Below is a small trained network, with its code and all its weights. Each question gives an input and a class and asks what happens when units are switched off, that is, made to give their printed mean instead of their output.

import numpy as np


def w(rows, s, z=0):
    codes = np.array(rows[::2]) - 128.0
    scale = np.full(codes.shape[1], s)
    scale[-1] = z or s
    return codes * scale


def f(y):
    return y / 2 * (1 + np.tanh(0.7978845608 * (y + 0.044715 * y**3)))


def log_softmax(a):
    a = a - a.max(-1, keepdims=True)
    return a - np.log(np.exp(a).sum(-1, keepdims=True))


def net(x, mask):
    res = np.array(x, float).reshape(1, 5) / 4 @ E
    y = f(res @ A[0][:, :-1].T + A[0][:, -1])
    res = res + np.where(mask, y, B[0][:, -1]) @ B[0][:, :-1]
    return log_softmax(res[-1] @ U[:, :-1].T + U[:, -1])


A, B = {}, {}
E = w([
[121,222,246],'x0',
[127,128,129],'x1',
[61,17,224],'x2',
[255,91,175],'x3',
[129,129,129],'x4',
],0.0088)
A[0] = w([
[113,77,193,78],'n0',
[82,150,91,32],'n1',
[116,125,88,114],'n2',
[204,135,79,44],'n3',
[67,165,109,183],'n4',
[103,148,135,116],'n5',
[195,57,182,40],'n6',
[146,4,93,77],'n7',
[142,55,3,243],'n8',
[81,98,102,14],'n9',
[120,151,109,90],'n10',
[60,145,131,96],'n11',
[156,198,46,80],'n12',
[118,173,83,76],'n13',
[119,182,77,122],'n14',
[101,75,30,193],'n15',
[41,161,126,148],'n16',
[147,130,119,116],'n17',
[92,154,184,122],'n18',
[245,121,137,131],'n19',
[96,126,86,94],'n20',
[165,149,152,62],'n21',
[81,56,180,224],'n22',
[132,160,198,124],'n23',
[147,93,57,220],'n24',
[187,147,121,111],'n25',
[130,141,133,107],'n26',
[126,147,123,110],'n27',
[141,164,118,82],'n28',
[134,130,124,142],'n29',
[179,172,113,183],'n30',
[143,119,111,107],'n31',
[136,43,87,153],'n32',
[39,187,78,79],'n33',
[122,132,139,124],'n34',
[89,79,96,2],'n35',
[39,128,114,53],'n36',
[181,163,127,97],'n37',
],0.017,0.005)
B[0] = w([
[148,107,206,176],'n0',
[148,113,98,158],'n1',
[128,133,116,152],'n2',
[108,93,72,179],'n3',
[163,155,161,190],'n4',
[131,141,139,142],'n5',
[165,65,225,174],'n6',
[10,95,172,196],'n7',
[88,1,153,250],'n8',
[84,161,149,151],'n9',
[152,132,130,141],'n10',
[96,168,132,169],'n11',
[93,121,205,220],'n12',
[180,147,145,171],'n13',
[175,130,156,188],'n14',
[95,63,83,222],'n15',
[104,192,140,196],'n16',
[127,127,120,134],'n17',
[168,104,150,171],'n18',
[75,153,68,201],'n19',
[134,130,99,157],'n20',
[156,124,99,146],'n21',
[38,136,165,211],'n22',
[162,101,114,176],'n23',
[93,77,179,197],'n24',
[127,131,85,165],'n25',
[137,133,125,129],'n26',
[143,133,126,134],'n27',
[146,158,111,149],'n28',
[129,126,124,132],'n29',
[168,162,77,190],'n30',
[122,121,127,134],'n31',
[44,134,155,189],'n32',
[217,77,114,210],'n33',
[131,128,135,130],'n34',
[95,170,160,155],'n35',
[56,148,112,180],'n36',
[146,138,80,167],'n37',
],0.039,0.017)
U = w([
[159,28,141,253],'0',
[206,190,131,175],'1',
[40,141,83,192],'2',
[138,202,193,48],'3',
[103,52,20,31],'4',
[184,113,8,80],'5',
[107,79,139,70],'6',
],0.012,0.0043)

Each question gives the input, the list of numbers given to net, and the class t.
The units are the neurons (one row each of A and B). Each row of codes is followed by its name. A weight is (code - 128) times the scale printed after its matrix; where a second scale follows, it is the last column's (A, B and U).
mask holds one flag per neuron, in row order. A switched-off neuron (its flag False) gives its mean, the last column of its row in B, instead of its output. The means were averaged over made-up inputs and are rounded, as every weight is.
A unit's drop is (log p(t) with every unit on - log p(t) with that unit switched off) / (log p(t) with every unit on - log p(t) with every unit switched off).
The circuit of an input: a set's keep is (log p(t) with only the set's units on - log p(t) with every unit switched off) / (log p(t) with every unit on - log p(t) with every unit switched off). Starting from the 12 units with the biggest drops (on a tie, the unit counted first), units are removed one at a time, each time the one whose removal leaves the highest keep (on an exact tie, the one counted first), for as long as the keep stays at least 0.8.
circuit, biggest first: the units of the circuit, biggest drop first
unit that matters most: the unit with the biggest drop
top k neurons: the k neurons with the biggest drops, biggest first
drop when u is switched off: that unit's drop, to one decimal
input [-1,-3,2,4,-6], class 6: circuit, biggest first : [n6; n33; n8]
input [-8,-7,5,8,6], class 6: unit that matters most : n6
input [0,7,3,8,0], class 6: top 2 neurons : [n6; n19]
input [-8,-1,-2,3,7], class 4: top 2 neurons : [n8; n15]
input [0,4,1,-7,-7], class 2: top 2 neurons : [n36; n0]
input [-1,5,2,0,7], class 2: top 4 neurons : [n33; n8; n6; n14]
input [1,-2,3,-8,5], class 3: top 2 neurons : [n8; n4]
input [1,2,-2,0,5], class 1: top 2 neurons : [n8; n15]
input [0,3,2,2,-4], class 6: top 2 neurons : [n33; n8]
input [-4,-7,6,0,-8], class 2: drop when n7 is switched off : 0.2
input [1,7,5,-2,8], class 3: drop when n0 is switched off : 0.1
input [-6,8,-1,1,1], class 4: drop when n15 is switched off : 0.5
